Below is a small trained network, with its code and all its weights. Each question gives an input and a target symbol and asks what happens when units are switched off, that is, made to give their printed mean instead of their output.

import numpy as np


def w(rows, s, z=0):
    codes = np.array(rows[::2]) - 128.0
    scale = np.full(codes.shape[1], s)
    scale[-1] = z or s
    return codes * scale


def f(y):
    return np.maximum(y, 0)


def softmax(a):
    e = np.exp(a - a.max(-1, keepdims=True))
    return e / e.sum(-1, keepdims=True)


def log_softmax(a):
    a = a - a.max(-1, keepdims=True)
    return a - np.log(np.exp(a).sum(-1, keepdims=True))


def net(x, mask):
    ids = ['ΓΔΘΣΦΨΩαβζημτ'.index(c) for c in x.split()]
    T = len(ids)
    res = E[ids] + P[:T]
    r = res
    for j in range(2):
        rows = slice(2 * j, 2 * j + 2)
        q, k, v = (r @ M[0][rows].T for M in (Q, K, V))
        z = softmax(np.where(np.tri(T) > 0, q @ k.T / 2**0.5, -1e9)) @ v
        o = O[0][rows]
        res = res + np.where(mask[j], z, o[:, -1]) @ o[:, :-1]
    y = f(res @ A[0][:, :-1].T + A[0][:, -1])
    res = res + np.where(mask[2:10], y, B[0][:, -1]) @ B[0][:, :-1]
    return log_softmax(res[-1] @ U[:, :-1].T + U[:, -1])


Q, K, V, O, A, B = {}, {}, {}, {}, {}, {}
E = w([
[162,131,106,193,89,250],'Γ',
[168,203,77,173,100,90],'Δ',
[239,141,126,175,167,144],'Θ',
[97,117,131,142,135,114],'Σ',
[159,188,155,84,162,110],'Φ',
[116,202,147,124,155,183],'Ψ',
[79,143,54,136,132,90],'Ω',
[199,109,85,81,129,190],'α',
[104,112,145,147,125,123],'β',
[100,98,175,146,114,154],'ζ',
[108,122,177,154,117,114],'η',
[105,89,153,122,126,136],'μ',
[91,91,127,126,138,153],'τ',
],0.016)
P = w([
[154,34,133,185,255,117],'0',
[125,106,126,156,158,136],'1',
[121,86,115,164,182,113],'2',
[120,183,139,121,110,153],'3',
[134,163,113,132,123,150],'4',
[106,211,137,107,74,167],'5',
[122,194,121,118,96,161],'6',
[106,231,144,88,51,164],'7',
[124,211,106,115,97,149],'8',
[107,242,147,88,55,155],'9',
],0.0075)
Q[0] = w([
[78,202,151,84,94,163],'H0',
[156,167,146,30,95,114],'H0',
[146,228,118,97,105,183],'H1',
[5,65,143,168,60,56],'H1',
],0.014)
K[0] = w([
[124,220,142,69,34,163],'H0',
[56,142,122,97,52,102],'H0',
[90,194,50,108,10,107],'H1',
[160,80,235,93,131,219],'H1',
],0.012)
V[0] = w([
[130,130,192,68,161,91],'H0',
[165,78,177,118,106,167],'H0',
[151,145,246,201,78,112],'H1',
[215,159,47,184,103,48],'H1',
],0.012)
O[0] = w([
[33,134,82,74,108,113,129],'H0',
[170,133,123,28,117,121,89],'H0',
[151,78,3,160,116,57,154],'H1',
[142,92,197,161,47,77,253],'H1',
],0.012,0.0036)
A[0] = w([
[87,217,79,111,213,170,66],'N0',
[176,144,106,92,190,59,253],'N1',
[142,137,86,26,157,124,175],'N2',
[2,62,132,87,153,105,238],'N3',
[107,75,34,122,123,75,102],'N4',
[82,166,130,204,82,106,190],'N5',
[165,207,87,135,135,140,52],'N6',
[52,115,170,158,144,96,168],'N7',
],0.0093,0.0039)
B[0] = w([
[98,39,193,83,208,131,200],'N0',
[206,196,116,137,181,48,185],'N1',
[140,107,112,31,118,105,182],'N2',
[14,190,145,173,75,82,208],'N3',
[158,149,74,88,1,190,173],'N4',
[128,61,132,47,151,135,254],'N5',
[123,81,173,175,165,109,149],'N6',
[144,75,72,204,91,198,190],'N7',
],0.0079)
U = w([
[105,189,170,77,163,2,85],'Γ',
[183,98,87,24,125,174,92],'Δ',
[134,145,105,145,129,117,128],'Θ',
[49,150,108,144,76,127,69],'Σ',
[143,68,158,120,64,90,106],'Φ',
[109,49,154,115,199,134,18],'Ψ',
[149,198,61,113,70,128,190],'Ω',
[123,219,203,128,112,167,185],'α',
[108,116,110,137,143,137,69],'β',
[115,88,111,197,157,161,102],'ζ',
[172,83,53,195,147,229,203],'η',
[202,179,115,173,173,90,199],'μ',
[98,146,106,199,159,107,253],'τ',
],0.0082,0.0027)

Each question gives the input, a string of symbols that net reads in full, and the target symbol t.
The units are the heads (2 rows each of Q, K, V and O) and the neurons (one row each of A and B). Each row of codes is followed by its name. A weight is (code - 128) times the scale printed after its matrix; where a second scale follows, it is the last column's (O, A, B and U).
mask holds one flag per unit, heads first, then neurons. A switched-off unit (its flag False) gives its mean, the last column of its rows in O or B, instead of its output. The means were averaged over made-up inputs and are rounded, as every weight is.
A unit's drop is (log p(t) with every unit on - log p(t) with that unit switched off) / (log p(t) with every unit on - log p(t) with every unit switched off).
The circuit of an input: a set's keep is (log p(t) with only the set's units on - log p(t) with every unit switched off) / (log p(t) with every unit on - log p(t) with every unit switched off). Starting from all 10 units, units are removed one at a time, each time the one whose removal leaves the highest keep (on an exact tie, the one counted first), for as long as the keep stays at least 0.8.
circuit, biggest first: the units of the circuit, biggest drop first
unit that matters most: the unit with the biggest drop
k most important neurons: the k neurons with the biggest drops, biggest first
heads that matter: for each layer, one digit per head in row order, 1 if its drop is at least 0.15 and else 0, layers parted by /
drop when u is switched off: that unit's drop, to one decimal
input Γ Φ τ, target μ: circuit, biggest first	[H0, N1, N5, H1]
input ζ Θ η η μ, target Ω: heads that matter	01
input Ω η Δ Γ Γ ζ Σ, target μ: unit that matters most	H0
input τ Φ Φ η η Φ Φ η Φ, target Γ: 2 most important neurons	[N1, N7]
input η Δ Σ, target Ω: heads that matter	01
input Φ Ω ζ, target Σ: heads that matter	10
input Δ η Σ Ω μ η Θ η, target Ω: circuit, biggest first	[H1, N4, N0]
input ζ ζ ζ Σ β, target Δ: circuit, biggest first	[H1, H0, N2]
input μ Φ η, target Γ: heads that matter	11
input ζ Φ β Φ μ β, target Σ: heads that matter	10
input η μ α, target Δ: heads that matter	11
input μ Φ Ω, target Γ: 2 most important neurons	[N3, N0]
input Θ Φ Φ Γ ζ ζ τ, target Δ: 2 most important neurons	[N2, N4]
input Φ Φ η Φ η Φ ζ Φ Δ μ, target Σ: unit that matters most	H0
input η η Ψ, target Ψ: 2 most important neurons	[N0, N6]
input μ Φ Φ Σ, target Σ: circuit, biggest first	[H0, N3]
input Φ Δ Ω, target Σ: heads that matter	10
input Σ ζ Φ μ Ψ, target Ψ: heads that matter	01
input Ω Φ Σ Σ α Φ Φ Φ α β, target Σ: 3 most important neurons	[N3, N1, N7]
input Δ α α Σ ζ, target α: circuit, biggest first	[H1, N5]
input η Σ ζ, target Ω: unit that matters most	H1
input τ Φ Δ Ω Φ Φ β Φ η η, target Σ: circuit, biggest first	[H0, N3, N1]
input η η ζ β, target Ω: 2 most important neurons	[N4, N5]
input Σ Γ Θ, target μ: drop when N1 is switched off	0.3
input Ω Ω Δ Θ Φ Φ μ Φ Θ Σ, target Σ: drop when H0 is switched off	0.8
input α τ η, target α: drop when H1 is switched off	0.8
input Φ Φ Φ α μ, target Σ: drop when N3 is switched off	0.5
